Below is a small trained network, with its code and all its weights. Each question gives an input and a class and asks what happens when units are switched off, that is, made to give their printed mean instead of their output.

import numpy as np


def w(rows, s, z=0):
    codes = np.array(rows[::2]) - 128.0
    scale = np.full(codes.shape[1], s)
    scale[-1] = z or s
    return codes * scale


def f(y):
    return np.maximum(y, 0)


def log_softmax(a):
    a = a - a.max(-1, keepdims=True)
    return a - np.log(np.exp(a).sum(-1, keepdims=True))


def net(x, mask):
    res = np.array(x, float).reshape(1, 8) / 4 @ E
    y = f(res @ A[0][:, :-1].T + A[0][:, -1])
    res = res + np.where(mask, y, B[0][:, -1]) @ B[0][:, :-1]
    return log_softmax(res[-1] @ U[:, :-1].T + U[:, -1])


A, B = {}, {}
E = w([
[151,95,140,113,52],'x0',
[195,211,243,165,209],'x1',
[138,109,203,74,168],'x2',
[184,67,175,225,125],'x3',
[122,160,183,113,97],'x4',
[212,211,38,120,63],'x5',
[178,116,157,195,125],'x6',
[99,185,202,1,90],'x7',
],0.0075)
A[0] = w([
[78,99,149,64,135,243],'neuron 0',
[97,149,109,77,128,162],'neuron 1',
[70,25,181,136,140,160],'neuron 2',
[101,91,84,61,67,185],'neuron 3',
[166,184,79,133,167,222],'neuron 4',
[68,5,178,201,164,101],'neuron 5',
[205,87,162,123,53,254],'neuron 6',
[125,109,66,206,231,168],'neuron 7',
[135,209,56,151,187,92],'neuron 8',
[116,161,98,227,21,179],'neuron 9',
[115,194,95,98,175,157],'neuron 10',
[60,82,162,108,149,181],'neuron 11',
[226,178,176,160,108,212],'neuron 12',
[100,60,88,96,129,215],'neuron 13',
],0.011,0.0048)
B[0] = w([
[104,164,160,82,180,229],'neuron 0',
[99,109,111,90,102,188],'neuron 1',
[192,118,164,132,151,231],'neuron 2',
[130,255,84,116,100,231],'neuron 3',
[112,198,154,173,90,196],'neuron 4',
[202,52,191,100,117,248],'neuron 5',
[159,150,159,91,211,213],'neuron 6',
[132,160,175,131,98,225],'neuron 7',
[123,123,121,175,108,180],'neuron 8',
[186,138,120,109,215,211],'neuron 9',
[8,121,123,165,121,184],'neuron 10',
[162,158,133,130,114,210],'neuron 11',
[157,214,130,118,156,218],'neuron 12',
[157,176,139,76,91,207],'neuron 13',
],0.0097,0.011)
U = w([
[82,160,169,195,62,115],'0',
[216,254,151,155,124,254],'1',
[120,160,134,250,38,67],'2',
[101,232,86,36,90,113],'3',
[36,137,66,164,127,10],'4',
[236,86,82,179,146,20],'5',
[158,28,227,125,78,140],'6',
],0.0086,0.0023)

Each question gives the input, the list of numbers given to net, and the class t.
The units are the neurons (one row each of A and B). Each row of codes is followed by its name. A weight is (code - 128) times the scale printed after its matrix; where a second scale follows, it is the last column's (A, B and U).
mask holds one flag per neuron, in row order. A switched-off neuron (its flag False) gives its mean, the last column of its row in B, instead of its output. The means were averaged over made-up inputs and are rounded, as every weight is.
A unit's drop is (log p(t) with every unit on - log p(t) with that unit switched off) / (log p(t) with every unit on - log p(t) with every unit switched off).
The circuit of an input: a set's keep is (log p(t) with only the set's units on - log p(t) with every unit switched off) / (log p(t) with every unit on - log p(t) with every unit switched off). Starting from the 12 units with the biggest drops (on a tie, the unit counted first), units are removed one at a time, each time the one whose removal leaves the highest keep (on an exact tie, the one counted first), for as long as the keep stays at least 0.8.
circuit, biggest first: the units of the circuit, biggest drop first
k most important neurons: the k neurons with the biggest drops, biggest first
drop of u: that unit's drop, to one decimal
input [3,4,6,-4,5,-7,-4,-3], class 6: circuit, biggest first	(neuron 3; neuron 12)
input [4,-2,-6,8,-5,-4,5,-6], class 6: circuit, biggest first	(neuron 5)
input [7,1,1,5,-3,-1,-6,-5], class 6: circuit, biggest first	(neuron 3; neuron 5)
input [-1,1,0,0,-1,-1,3,-7], class 6: 2 most important neurons	(neuron 3; neuron 5)
input [3,-8,-6,3,-1,-6,-1,0], class 1: circuit, biggest first	(neuron 3; neuron 2)
input [5,-2,5,3,-7,-1,1,-2], class 6: circuit, biggest first	(neuron 5; neuron 12)
input [-1,-6,-3,6,-5,3,-2,3], class 3: circuit, biggest first	(neuron 2; neuron 5)
input [-2,-7,1,1,8,-1,6,-5], class 6: 2 most important neurons	(neuron 5; neuron 12)
input [5,3,7,-1,4,-6,3,1], class 6: 2 most important neurons	(neuron 3; neuron 5)
input [-6,8,-4,-8,-8,8,-3,-4], class 2: 2 most important neurons	(neuron 10; neuron 8)
input [-4,-8,2,3,0,-8,-1,1], class 6: 2 most important neurons	(neuron 5; neuron 12)
input [6,7,-4,7,-6,-8,8,4], class 6: 2 most important neurons	(neuron 5; neuron 3)
input [5,1,6,3,4,2,-2,5], class 3: drop of neuron 4	0.2
input [-2,5,0,-5,-5,-5,0,7], class 3: drop of neuron 0	0.1
input [4,7,1,-2,5,3,-6,4], class 3: drop of neuron 1	0.1
input [7,8,4,-4,3,-1,-6,8], class 3: drop of neuron 1	0.0
